Below is a small trained network, with its code and all its weights. Each question gives an input and a class and asks what happens when units are switched off, that is, made to give their printed mean instead of their output.

import numpy as np


def w(rows, s, z=0):
    codes = np.array(rows[::2]) - 128.0
    scale = np.full(codes.shape[1], s)
    scale[-1] = z or s
    return codes * scale


def f(y):
    return np.maximum(y, 0)


def log_softmax(a):
    a = a - a.max(-1, keepdims=True)
    return a - np.log(np.exp(a).sum(-1, keepdims=True))


def net(x, mask):
    res = np.array(x, float).reshape(1, 4) / 4 @ E
    y = f(res @ A[0][:, :-1].T + A[0][:, -1])
    res = res + np.where(mask, y, B[0][:, -1]) @ B[0][:, :-1]
    return log_softmax(res[-1] @ U[:, :-1].T + U[:, -1])


A, B = {}, {}
E = w([
[1,184,110],'x0',
[170,222,191],'x1',
[161,175,12],'x2',
[129,128,126],'x3',
],0.0046)
A[0] = w([
[110,43,86,44],'neuron 0',
[108,113,163,204],'neuron 1',
[105,93,215,7],'neuron 2',
[202,96,134,2],'neuron 3',
[140,145,85,67],'neuron 4',
[94,183,129,129],'neuron 5',
[114,83,100,72],'neuron 6',
[120,98,104,98],'neuron 7',
[147,189,159,57],'neuron 8',
[105,99,193,29],'neuron 9',
[163,200,167,60],'neuron 10',
[152,217,147,78],'neuron 11',
[64,175,149,89],'neuron 12',
[62,136,146,106],'neuron 13',
[79,81,255,66],'neuron 14',
[193,94,132,16],'neuron 15',
[48,142,150,103],'neuron 16',
[53,151,102,39],'neuron 17',
[159,185,66,61],'neuron 18',
[178,110,130,41],'neuron 19',
[150,156,71,38],'neuron 20',
[58,153,112,21],'neuron 21',
[157,86,123,105],'neuron 22',
[173,98,137,243],'neuron 23',
[106,56,79,57],'neuron 24',
[112,37,104,56],'neuron 25',
[151,153,47,47],'neuron 26',
[140,188,192,84],'neuron 27',
[153,101,141,109],'neuron 28',
[170,178,80,97],'neuron 29',
[96,150,141,106],'neuron 30',
[160,197,146,83],'neuron 31',
[163,86,154,147],'neuron 32',
[191,104,132,18],'neuron 33',
],0.0098,0.0031)
B[0] = w([
[142,35,171,180],'neuron 0',
[47,170,83,210],'neuron 1',
[235,108,43,170],'neuron 2',
[251,149,184,161],'neuron 3',
[173,111,97,149],'neuron 4',
[178,158,155,192],'neuron 5',
[137,77,154,156],'neuron 6',
[152,93,141,153],'neuron 7',
[131,56,155,161],'neuron 8',
[198,117,61,158],'neuron 9',
[117,44,168,178],'neuron 10',
[114,43,151,186],'neuron 11',
[202,150,177,195],'neuron 12',
[171,155,171,188],'neuron 13',
[224,86,9,232],'neuron 14',
[229,148,182,159],'neuron 15',
[186,158,183,203],'neuron 16',
[229,161,188,185],'neuron 17',
[192,126,54,180],'neuron 18',
[193,153,162,149],'neuron 19',
[185,115,73,155],'neuron 20',
[228,151,187,170],'neuron 21',
[166,148,155,165],'neuron 22',
[132,206,176,252],'neuron 23',
[144,41,172,182],'neuron 24',
[131,40,158,179],'neuron 25',
[208,106,60,179],'neuron 26',
[127,41,160,187],'neuron 27',
[177,135,146,157],'neuron 28',
[175,131,66,185],'neuron 29',
[159,140,152,159],'neuron 30',
[106,64,162,175],'neuron 31',
[175,165,159,195],'neuron 32',
[212,157,171,155],'neuron 33',
],0.029,0.0032)
U = w([
[117,126,144,255],'0',
[148,169,194,45],'1',
[133,102,47,76],'2',
[86,30,181,83],'3',
[43,192,127,158],'4',
[1,140,100,79],'5',
],0.0072,0.0098)

Each question gives the input, the list of numbers given to net, and the class t.
The units are the neurons (one row each of A and B). Each row of codes is followed by its name. A weight is (code - 128) times the scale printed after its matrix; where a second scale follows, it is the last column's (A, B and U).
mask holds one flag per neuron, in row order. A switched-off neuron (its flag False) gives its mean, the last column of its row in B, instead of its output. The means were averaged over made-up inputs and are rounded, as every weight is.
A unit's drop is (log p(t) with every unit on - log p(t) with that unit switched off) / (log p(t) with every unit on - log p(t) with every unit switched off).
The circuit of an input: a set's keep is (log p(t) with only the set's units on - log p(t) with every unit switched off) / (log p(t) with every unit on - log p(t) with every unit switched off). Starting from the 12 units with the biggest drops (on a tie, the unit counted first), units are removed one at a time, each time the one whose removal leaves the highest keep (on an exact tie, the one counted first), for as long as the keep stays at least 0.8.
circuit, biggest first: the units of the circuit, biggest drop first
k most important neurons: the k neurons with the biggest drops, biggest first
drop when u is switched off: that unit's drop, to one decimal
input [-5,-8,-6,0], class 3: circuit, biggest first => neuron 25
input [8,-5,7,4], class 1: circuit, biggest first => neuron 17; neuron 21
input [-4,0,-5,-2], class 2: circuit, biggest first => neuron 14; neuron 2
input [-1,-3,-6,2], class 2: circuit, biggest first => neuron 14; neuron 2
input [-7,-2,-5,5], class 1: circuit, biggest first => neuron 23; neuron 32
input [8,-3,-5,3], class 1: circuit, biggest first => neuron 16; neuron 17
input [-4,-7,-5,-3], class 3: 2 most important neurons => neuron 25; neuron 0
input [8,-6,2,-5], class 1: circuit, biggest first => neuron 17; neuron 21
input [-6,-2,8,3], class 2: 4 most important neurons => neuron 26; neuron 18; neuron 29; neuron 20
input [-2,5,-2,-4], class 3: 2 most important neurons => neuron 27; neuron 10
input [4,-7,3,3], class 3: 2 most important neurons => neuron 24; neuron 0
input [0,6,-2,-4], class 3: drop when neuron 1 is switched off => 0.0
input [0,5,0,0], class 3: drop when neuron 10 is switched off => 0.1
input [-2,-4,7,-5], class 2: drop when neuron 26 is switched off => 0.2
input [-7,-8,2,6], class 3: circuit, biggest first => neuron 0
input [2,1,-3,0], class 4: drop when neuron 17 is switched off => 0.1
